Here is a tiny trained network, its code and every weight. The questions are about switching its units off for an input and a target symbol, where a switched-off unit gives its printed mean instead of its output.

import numpy as np


def w(rows, s, z=0):
    codes = np.array(rows[::2]) - 128.0
    scale = np.full(codes.shape[1], s)
    scale[-1] = z or s
    return codes * scale


def f(y):
    return y / 2 * (1 + np.tanh(0.7978845608 * (y + 0.044715 * y**3)))


def softmax(a):
    e = np.exp(a - a.max(-1, keepdims=True))
    return e / e.sum(-1, keepdims=True)


def log_softmax(a):
    a = a - a.max(-1, keepdims=True)
    return a - np.log(np.exp(a).sum(-1, keepdims=True))


def net(x, mask):
    ids = ['ΞΦγδζθπ'.index(c) for c in x.split()]
    T = len(ids)
    res = E[ids] + P[:T]
    r = res
    for j in range(2):
        rows = slice(3 * j, 3 * j + 3)
        q, k, v = (r @ M[0][rows].T for M in (Q, K, V))
        z = softmax(np.where(np.tri(T) > 0, q @ k.T / 3**0.5, -1e9)) @ v
        o = O[0][rows]
        res = res + np.where(mask[j], z, o[:, -1]) @ o[:, :-1]
    y = f(res @ A[0][:, :-1].T + A[0][:, -1])
    res = res + np.where(mask[2:14], y, B[0][:, -1]) @ B[0][:, :-1]
    return log_softmax(res[-1] @ U[:, :-1].T + U[:, -1])


Q, K, V, O, A, B = {}, {}, {}, {}, {}, {}
E = w([
[159,96,177,73,71,97,186,144,33,166],'Ξ',
[198,210,183,53,226,98,144,151,184,104],'Φ',
[147,129,86,155,193,124,106,35,114,97],'γ',
[2,183,179,105,91,139,81,125,122,167],'δ',
[128,27,153,192,22,142,160,197,143,136],'ζ',
[159,124,57,110,185,57,8,176,231,133],'θ',
[168,198,52,227,178,126,135,209,20,87],'π',
],0.0061)
P = w([
[88,111,83,79,121,174,160,141,142,105],'0',
[183,83,208,214,182,86,77,120,85,150],'1',
[151,175,119,131,71,11,135,110,136,67],'2',
[71,130,110,75,122,168,96,161,107,107],'3',
[105,132,81,146,177,101,228,107,161,204],'4',
[178,148,114,156,87,110,131,110,165,89],'5',
[68,116,118,80,132,153,106,166,110,88],'6',
[195,154,214,228,155,106,86,108,75,246],'7',
[183,161,100,139,82,140,130,101,183,97],'8',
[62,103,120,101,142,139,115,177,107,67],'9',
[147,157,73,168,151,88,216,92,143,253],'10',
[204,160,97,134,90,154,106,105,184,120],'11',
[58,89,134,95,147,135,115,170,105,45],'12',
],0.0075)
Q[0] = w([
[93,123,155,86,103,183,51,193,123,39],'head 0',
[222,105,136,201,4,80,159,61,118,135],'head 0',
[64,164,44,77,102,87,204,141,157,92],'head 0',
[226,130,194,205,196,90,56,34,152,115],'head 1',
[199,155,23,123,189,37,189,53,178,102],'head 1',
[130,125,155,49,80,95,60,211,56,45],'head 1',
],0.019)
K[0] = w([
[84,70,93,61,94,159,136,144,131,37],'head 0',
[165,164,95,147,50,167,147,92,154,174],'head 0',
[139,163,211,150,92,76,61,120,81,83],'head 0',
[128,182,57,109,138,107,216,93,212,176],'head 1',
[252,158,137,137,148,164,67,98,135,148],'head 1',
[101,102,93,60,197,110,152,170,109,29],'head 1',
],0.023)
V[0] = w([
[169,22,106,198,46,131,138,132,95,141],'head 0',
[180,148,135,152,145,117,156,25,140,86],'head 0',
[89,105,217,6,151,137,163,14,92,166],'head 0',
[227,72,182,113,71,111,205,125,143,132],'head 1',
[167,145,56,118,194,203,136,67,15,103],'head 1',
[172,130,107,181,164,170,59,161,247,69],'head 1',
],0.015)
O[0] = w([
[134,111,207,210,145,99,74,164,132,111,71],'head 0',
[171,153,136,112,115,42,124,96,142,97,189],'head 0',
[103,152,113,176,93,80,244,91,207,167,143],'head 0',
[171,91,155,118,138,176,124,29,72,122,74],'head 1',
[64,118,149,113,161,26,148,149,57,88,252],'head 1',
[123,254,148,107,143,125,120,119,140,204,145],'head 1',
],0.0097,0.0038)
A[0] = w([
[102,132,139,158,149,69,177,188,142,184,77],'neuron 0',
[10,120,108,106,114,168,52,71,185,75,125],'neuron 1',
[72,150,101,112,168,149,196,103,131,131,146],'neuron 2',
[172,129,55,155,128,84,93,109,118,113,159],'neuron 3',
[134,107,80,78,92,187,170,124,162,24,116],'neuron 4',
[191,102,152,149,164,129,135,75,125,142,149],'neuron 5',
[80,100,85,58,105,172,137,174,180,116,60],'neuron 6',
[112,117,40,84,96,114,148,133,111,125,255],'neuron 7',
[168,150,151,114,114,108,110,93,212,87,95],'neuron 8',
[135,91,130,156,99,94,114,118,158,43,124],'neuron 9',
[150,168,97,77,92,126,149,151,136,12,93],'neuron 10',
[141,79,130,166,191,178,187,125,130,168,109],'neuron 11',
],0.013,0.0043)
B[0] = w([
[138,102,209,202,63,172,137,106,124,174,207],'neuron 0',
[82,157,138,147,38,95,166,44,204,92,163],'neuron 1',
[75,150,165,78,106,159,82,131,141,146,221],'neuron 2',
[110,94,183,87,99,174,166,127,168,189,198],'neuron 3',
[83,156,230,133,146,150,105,197,45,184,185],'neuron 4',
[103,196,95,202,100,86,189,172,55,104,175],'neuron 5',
[247,74,124,149,183,64,173,106,94,187,195],'neuron 6',
[108,127,102,125,127,128,88,128,124,6,254],'neuron 7',
[131,8,124,191,125,111,113,135,128,87,165],'neuron 8',
[142,164,122,52,169,72,127,76,140,142,196],'neuron 9',
[184,198,11,191,147,169,155,128,155,177,197],'neuron 10',
[169,90,82,93,152,151,59,137,226,122,167],'neuron 11',
],0.012,0.0097)
U = w([
[222,131,57,107,168,29,144,77,184,125,77],'Ξ',
[22,186,111,88,71,133,121,79,169,29,254],'Φ',
[129,133,209,159,99,87,173,114,100,195,113],'γ',
[152,39,110,130,115,216,73,143,206,143,228],'δ',
[145,114,78,242,139,149,144,193,56,58,35],'ζ',
[165,235,112,87,178,170,134,146,94,253,132],'θ',
[114,65,184,64,208,80,73,172,72,75,52],'π',
],0.005,0.00091)

Each question gives the input, a string of symbols that net reads in full, and the target symbol t.
The units are the heads (3 rows each of Q, K, V and O) and the neurons (one row each of A and B). Each row of codes is followed by its name. A weight is (code - 128) times the scale printed after its matrix; where a second scale follows, it is the last column's (O, A, B and U).
mask holds one flag per unit, heads first, then neurons. A switched-off unit (its flag False) gives its mean, the last column of its rows in O or B, instead of its output. The means were averaged over made-up inputs and are rounded, as every weight is.
A unit's drop is (log p(t) with every unit on - log p(t) with that unit switched off) / (log p(t) with every unit on - log p(t) with every unit switched off).
The circuit of an input: a set's keep is (log p(t) with only the set's units on - log p(t) with every unit switched off) / (log p(t) with every unit on - log p(t) with every unit switched off). Starting from the 12 units with the biggest drops (on a tie, the unit counted first), units are removed one at a time, each time the one whose removal leaves the highest keep (on an exact tie, the one counted first), for as long as the keep stays at least 0.8.
units of the circuit, in order: the units of the circuit, biggest drop first
unit that matters most: the unit with the biggest drop
k most important neurons: the k neurons with the biggest drops, biggest first
which heads matter: for each layer, one digit per head in row order, 1 if its drop is at least 0.15 and else 0, layers parted by /
input γ γ Φ Φ, target θ: which heads matter	10
input γ γ Φ, target ζ: 3 most important neurons	[neuron 8; neuron 5; neuron 9]
input γ θ γ γ γ, target θ: units of the circuit, in order	[head 1]
input γ δ δ δ Φ γ γ γ γ Φ π π, target θ: which heads matter	10
input γ Ξ γ Φ γ π π γ Φ π γ θ, target δ: units of the circuit, in order	[neuron 8; neuron 3]
input γ γ γ Φ δ Ξ γ Φ, target δ: units of the circuit, in order	[head 1; neuron 11; head 0]
input γ γ δ γ ζ, target γ: units of the circuit, in order	[neuron 0; head 1]
input Φ δ π δ γ π π γ Φ Φ γ γ ζ, target δ: units of the circuit, in order	[head 0; head 1]
input π Φ γ θ ζ, target Φ: units of the circuit, in order	[head 0; neuron 6; neuron 7]
input Φ γ Ξ γ θ Ξ γ δ, target θ: which heads matter	11
input π γ γ γ Ξ Ξ γ δ θ, target δ: units of the circuit, in order	[neuron 8; head 1; neuron 5]
input γ γ ζ, target π: which heads matter	10
input Ξ ζ Φ θ γ δ Ξ Ξ δ π γ Φ Ξ, target π: which heads matter	11
input γ γ γ Φ γ π γ θ Ξ Ξ π, target θ: which heads matter	11
input Ξ Φ ζ γ π δ γ γ γ Ξ Φ, target γ: which heads matter	10
input Ξ γ γ, target Ξ: which heads matter	10
input Φ Ξ θ γ Ξ Ξ Ξ θ δ γ θ, target θ: units of the circuit, in order	[head 1]
input ζ Φ γ γ π Ξ Ξ π, target π: which heads matter	11
input Ξ Φ γ δ, target γ: which heads matter	11
input γ δ Ξ γ θ θ Φ θ θ Φ, target θ: units of the circuit, in order	[head 0; neuron 4]
input γ π θ γ γ Ξ Ξ γ, target γ: units of the circuit, in order	[neuron 0; head 0; neuron 3; head 1]
input γ γ γ Φ ζ γ Ξ Φ, target ζ: unit that matters most	neuron 5
input γ ζ γ Ξ ζ γ γ Ξ, target ζ: units of the circuit, in order	[neuron 5; head 1]
